Below is a small trained network, with its code and all its weights. Each question gives an input and a class and asks what happens when units are switched off, that is, made to give their printed mean instead of their output.

import numpy as np


def w(rows, s, z=0):
    codes = np.array(rows[::2]) - 128.0
    scale = np.full(codes.shape[1], s)
    scale[-1] = z or s
    return codes * scale


def f(y):
    return y / 2 * (1 + np.tanh(0.7978845608 * (y + 0.044715 * y**3)))


def log_softmax(a):
    a = a - a.max(-1, keepdims=True)
    return a - np.log(np.exp(a).sum(-1, keepdims=True))


def net(x, mask):
    res = np.array(x, float).reshape(1, 7) / 4 @ E
    y = f(res @ A[0][:, :-1].T + A[0][:, -1])
    res = res + np.where(mask, y, B[0][:, -1]) @ B[0][:, :-1]
    return log_softmax(res[-1] @ U[:, :-1].T + U[:, -1])


A, B = {}, {}
E = w([
[7,92,103,36],'x0',
[88,69,37,154],'x1',
[98,215,251,66],'x2',
[151,72,166,93],'x3',
[181,176,185,2],'x4',
[172,210,78,137],'x5',
[234,125,25,30],'x6',
],0.0065)
A[0] = w([
[158,70,77,201,161],'n1',
[61,125,228,171,84],'n2',
[2,74,141,134,128],'n3',
[131,70,128,91,183],'n4',
[149,145,82,164,59],'n5',
[97,92,73,57,105],'n6',
[183,148,141,98,252],'n7',
],0.015,0.0046)
B[0] = w([
[147,117,94,254,228],'n1',
[141,182,227,147,241],'n2',
[190,89,164,105,249],'n3',
[126,151,67,112,177],'n4',
[211,188,125,211,159],'n5',
[75,43,121,105,192],'n6',
[189,177,74,137,197],'n7',
],0.011,0.012)
U = w([
[65,142,245,136,94],'0',
[86,127,83,109,44],'1',
[77,74,29,175,134],'2',
[210,160,105,161,134],'3',
[2,57,36,32,99],'4',
[198,137,103,99,247],'5',
],0.0096,0.011)

Each question gives the input, the list of numbers given to net, and the class t.
The units are the neurons (one row each of A and B). Each row of codes is followed by its name. A weight is (code - 128) times the scale printed after its matrix; where a second scale follows, it is the last column's (A, B and U).
mask holds one flag per neuron, in row order. A switched-off neuron (its flag False) gives its mean, the last column of its row in B, instead of its output. The means were averaged over made-up inputs and are rounded, as every weight is.
A unit's drop is (log p(t) with every unit on - log p(t) with that unit switched off) / (log p(t) with every unit on - log p(t) with every unit switched off).
The circuit of an input: a set's keep is (log p(t) with only the set's units on - log p(t) with every unit switched off) / (log p(t) with every unit on - log p(t) with every unit switched off). Starting from all 7 units, units are removed one at a time, each time the one whose removal leaves the highest keep (on an exact tie, the one counted first), for as long as the keep stays at least 0.8.
circuit, biggest first: the units of the circuit, biggest drop first
unit that matters most: the unit with the biggest drop
top k neurons: the k neurons with the biggest drops, biggest first
drop when u is switched off: that unit's drop, to one decimal
input [5,8,7,4,2,7,7], class 4: unit that matters most	n6
input [-5,-4,-3,5,-4,-6,2], class 2: circuit, biggest first	(n2, n3)
input [5,-3,-8,2,1,1,3], class 4: circuit, biggest first	(n6, n2)
input [-3,-5,-5,-8,-4,-5,0], class 2: top 4 neurons	(n2, n3, n7, n1)
input [7,8,-4,-7,2,-7,-7], class 0: top 3 neurons	(n2, n3, n7)
input [-8,-8,5,-5,1,-3,-2], class 0: top 4 neurons	(n2, n1, n5, n4)
input [-5,6,-6,-5,2,-8,3], class 2: circuit, biggest first	(n2, n1)
input [-1,1,2,3,-6,2,-5], class 0: top 2 neurons	(n2, n7)
input [6,1,-2,1,-5,6,6], class 2: top 2 neurons	(n1, n5)
input [4,7,-6,-8,6,1,6], class 2: top 2 neurons	(n5, n1)
input [-7,-2,1,2,-1,-6,-1], class 0: drop when n3 is switched off	0.2
input [8,-1,-7,-8,7,5,6], class 4: drop when n6 is switched off	0.3
input [0,3,3,7,-3,-3,-1], class 0: drop when n7 is switched off	0.7
input [6,8,4,8,-1,-2,0], class 4: circuit, biggest first	(n6)
